Below is a small trained network, with its code and all its weights. Each question gives an input and a target symbol and asks what happens when units are switched off, that is, made to give their printed mean instead of their output.

import numpy as np


def w(rows, s, z=0):
    codes = np.array(rows[::2]) - 128.0
    scale = np.full(codes.shape[1], s)
    scale[-1] = z or s
    return codes * scale


def softmax(a):
    e = np.exp(a - a.max(-1, keepdims=True))
    return e / e.sum(-1, keepdims=True)


def log_softmax(a):
    a = a - a.max(-1, keepdims=True)
    return a - np.log(np.exp(a).sum(-1, keepdims=True))


def net(x, mask):
    ids = ['γδεζθλμξσψω'.index(c) for c in x.split()]
    T = len(ids)
    res = E[ids] + P[:T]
    u = 0
    for l in range(3):
        r = res
        for j in range(2):
            rows = slice(2 * j, 2 * j + 2)
            q, k, v = (r @ M[l][rows].T for M in (Q, K, V))
            z = softmax(np.where(np.tri(T) > 0, q @ k.T / 2**0.5, -1e9)) @ v
            o = O[l][rows]
            res = res + np.where(mask[u + j], z, o[:, -1]) @ o[:, :-1]
        u += 2
    return log_softmax(res[-1] @ U[:, :-1].T + U[:, -1])


Q, K, V, O = {}, {}, {}, {}
E = w([
[61,116,156,152,60,144,202,111,120,169,147],'γ',
[108,99,163,198,114,200,187,82,125,47,185],'δ',
[136,151,254,96,173,104,148,89,185,97,64],'ε',
[28,196,173,124,102,225,129,204,92,136,80],'ζ',
[121,59,88,146,126,197,85,210,112,61,57],'θ',
[109,80,224,107,85,136,89,117,90,148,174],'λ',
[141,179,75,83,110,153,209,126,41,91,85],'μ',
[116,253,45,167,163,78,43,100,159,183,176],'ξ',
[197,33,103,163,103,86,134,57,65,153,99],'σ',
[168,125,124,129,19,176,125,174,140,169,42],'ψ',
[44,71,84,123,218,121,152,117,66,158,137],'ω',
],0.012)
P = w([
[136,90,124,150,96,84,144,187,133,134,148],'0',
[107,95,125,153,80,108,67,119,94,6,134],'1',
[58,102,97,164,103,162,133,29,144,175,80],'2',
[33,118,89,124,87,159,93,49,138,52,80],'3',
[163,169,206,220,184,208,127,187,78,146,181],'4',
[158,66,99,56,90,144,129,31,179,91,207],'5',
[166,166,139,89,149,198,194,120,152,186,206],'6',
[104,190,118,150,109,130,125,59,51,94,82],'7',
],0.011)
Q[0] = w([
[148,165,152,146,115,167,94,129,234,136,119],'L0H1',
[151,115,100,43,183,97,154,157,91,160,137],'L0H1',
[222,137,116,29,163,197,202,190,184,194,219],'L0H2',
[115,69,71,11,77,134,89,80,203,94,152],'L0H2',
],0.012)
K[0] = w([
[120,87,182,80,96,98,130,150,130,104,57],'L0H1',
[115,172,102,113,135,118,81,76,177,144,155],'L0H1',
[35,109,90,81,64,117,92,39,143,84,85],'L0H2',
[131,120,123,113,144,203,151,73,138,254,79],'L0H2',
],0.013)
V[0] = w([
[134,208,104,193,110,95,100,118,200,114,162],'L0H1',
[102,96,67,179,144,165,139,180,148,140,150],'L0H1',
[222,132,42,169,107,95,247,69,104,87,79],'L0H2',
[210,39,106,171,116,115,2,110,115,108,196],'L0H2',
],0.0059)
O[0] = w([
[83,119,195,145,96,190,115,137,249,97,143,113],'L0H1',
[79,130,150,144,98,61,106,197,184,131,130,4],'L0H1',
[53,206,149,73,171,33,227,153,30,105,132,82],'L0H2',
[208,174,54,138,57,104,253,62,198,80,89,45],'L0H2',
],0.006,0.002)
Q[1] = w([
[92,115,140,160,130,113,114,88,123,68,94],'L1H1',
[136,113,147,101,178,148,156,127,169,95,175],'L1H1',
[63,121,118,158,91,93,76,51,107,78,67],'L1H2',
[135,93,100,5,107,126,104,107,160,124,184],'L1H2',
],0.016)
K[1] = w([
[188,109,182,162,157,167,192,161,111,170,125],'L1H1',
[86,90,126,100,107,144,128,69,116,138,77],'L1H1',
[239,132,158,209,216,151,199,223,133,221,168],'L1H2',
[54,112,101,115,135,201,130,37,158,248,38],'L1H2',
],0.012)
V[1] = w([
[139,89,149,103,61,151,145,172,66,120,89],'L1H1',
[108,56,78,80,163,115,115,121,132,135,80],'L1H1',
[155,149,100,142,180,144,93,176,112,1,56],'L1H2',
[185,78,200,119,141,79,135,120,136,116,125],'L1H2',
],0.0084)
O[1] = w([
[148,110,113,144,71,130,127,188,119,224,90,100],'L1H1',
[133,157,113,168,63,108,78,84,56,104,79,77],'L1H1',
[81,36,87,56,92,79,81,51,147,93,120,140],'L1H2',
[147,156,148,1,90,168,112,123,119,192,222,252],'L1H2',
],0.0076,0.0017)
Q[2] = w([
[93,140,92,121,117,153,116,93,107,140,222],'L2H1',
[112,100,70,131,102,89,174,216,146,121,145],'L2H1',
[133,105,173,191,95,143,139,98,147,61,97],'L2H2',
[172,178,63,164,135,4,69,173,157,149,143],'L2H2',
],0.012)
K[2] = w([
[130,34,158,139,116,117,226,191,121,141,99],'L2H1',
[123,97,36,201,56,127,175,151,63,141,164],'L2H1',
[93,141,50,131,212,72,90,156,102,154,166],'L2H2',
[117,2,143,104,92,239,255,163,52,96,96],'L2H2',
],0.0092)
V[2] = w([
[102,41,139,125,102,255,195,98,41,66,147],'L2H1',
[76,128,85,157,95,158,123,131,69,125,178],'L2H1',
[133,64,237,103,79,175,171,121,100,110,69],'L2H2',
[119,93,107,154,156,105,101,133,106,160,181],'L2H2',
],0.0059)
O[2] = w([
[199,210,181,81,182,50,54,160,211,118,20,146],'L2H1',
[83,123,132,87,204,208,155,30,149,109,126,1],'L2H1',
[139,12,207,79,155,182,255,168,152,104,105,9],'L2H2',
[117,187,130,82,119,65,88,136,152,180,168,160],'L2H2',
],0.0049,0.0021)
U = w([
[89,106,99,157,63,116,178,185,104,145,162,246],'γ',
[89,130,145,172,148,162,181,54,157,66,157,160],'δ',
[141,152,228,73,190,65,181,106,246,101,95,140],'ε',
[93,210,202,187,177,215,148,228,59,165,132,49],'ζ',
[123,48,101,164,147,160,64,198,174,124,63,71],'θ',
[132,104,164,15,107,173,96,114,108,157,205,112],'λ',
[175,210,60,48,109,113,243,144,23,98,119,69],'μ',
[134,205,80,161,146,109,84,84,90,139,149,157],'ξ',
[201,39,55,112,81,24,166,93,125,154,114,80],'σ',
[232,149,82,137,40,197,145,173,209,162,98,75],'ψ',
[42,85,119,105,222,34,159,146,3,125,130,71],'ω',
],0.0059,0.012)

Each question gives the input, a string of symbols that net reads in full, and the target symbol t.
The units are the heads (2 rows each of Q, K, V and O). Each row of codes is followed by its name. A weight is (code - 128) times the scale printed after its matrix; where a second scale follows, it is the last column's (O and U).
mask holds one flag per head, layer by layer. A switched-off head (its flag False) gives its mean, the last column of its rows in O, instead of its output. The means were averaged over made-up inputs and are rounded, as every weight is.
A unit's drop is (log p(t) with every unit on - log p(t) with that unit switched off) / (log p(t) with every unit on - log p(t) with every unit switched off).
The circuit of an input: a set's keep is (log p(t) with only the set's units on - log p(t) with every unit switched off) / (log p(t) with every unit on - log p(t) with every unit switched off). Starting from all 6 units, units are removed one at a time, each time the one whose removal leaves the highest keep (on an exact tie, the one counted first), for as long as the keep stays at least 0.8.
units of the circuit, in order: the units of the circuit, biggest drop first
unit that matters most: the unit with the biggest drop
heads that matter: for each layer, one digit per head in row order, 1 if its drop is at least 0.15 and else 0, layers parted by /
drop of u: that unit's drop, to one decimal
input δ ε ξ ξ ξ ε γ, target δ: heads that matter -> 00 / 11 / 00
input ε ξ ε ε ε ε ε γ, target λ: units of the circuit, in order -> (L1H2; L0H2)
input θ δ μ γ λ σ, target ω: units of the circuit, in order -> (L0H2)
input ξ θ ω γ γ μ, target ξ: heads that matter -> 00 / 10 / 01
input ω ζ γ λ ε δ, target ζ: heads that matter -> 01 / 01 / 00
input μ γ ε ω, target ω: heads that matter -> 01 / 00 / 00
input ω θ ε γ σ, target σ: units of the circuit, in order -> (L1H2; L0H2)
input μ ψ ξ ω ε ω, target ξ: heads that matter -> 00 / 10 / 01
input ζ ξ ξ ξ ε ε, target δ: heads that matter -> 01 / 01 / 10
input ξ ψ ξ μ γ ε ω, target ω: heads that matter -> 01 / 01 / 00
input ξ ε ε ξ, target δ: units of the circuit, in order -> (L2H2; L1H1)
input ω λ ε γ ζ, target ψ: heads that matter -> 01 / 00 / 00
input δ ε σ ε λ, target λ: heads that matter -> 00 / 01 / 00
input ε ξ μ ξ μ ε ε, target δ: heads that matter -> 00 / 01 / 10
input ξ ξ γ, target δ: unit that matters most -> L1H1
input λ ε ε θ, target ψ: heads that matter -> 01 / 01 / 00
input ε ξ γ λ λ, target ξ: heads that matter -> 00 / 00 / 01
input ε ε ω ε ξ, target λ: heads that matter -> 00 / 01 / 01
input ε ξ ω λ ε ω, target ξ: units of the circuit, in order -> (L2H2; L1H1)
input ξ γ ε ω λ γ, target ξ: heads that matter -> 00 / 10 / 01
input ξ μ ε, target ξ: heads that matter -> 00 / 00 / 01
input λ λ ε γ γ, target ψ: units of the circuit, in order -> (L0H2)
input ε ψ μ γ μ λ μ, target ζ: units of the circuit, in order -> (L1H2; L0H2)
input ε ω ξ ξ ξ λ ξ λ, target δ: units of the circuit, in order -> (L1H2; L1H1)
input ξ ξ λ, target δ: units of the circuit, in order -> (L1H1; L1H2)
input γ ε μ, target ζ: drop of L0H2 -> 0.1
input ζ σ ε γ δ ε γ λ, target ε: drop of L1H2 -> 0.0
input ω ξ θ, target ξ: drop of L1H1 -> 0.2
input ε ε ε λ ε ε ξ, target ψ: drop of L0H2 -> 0.6
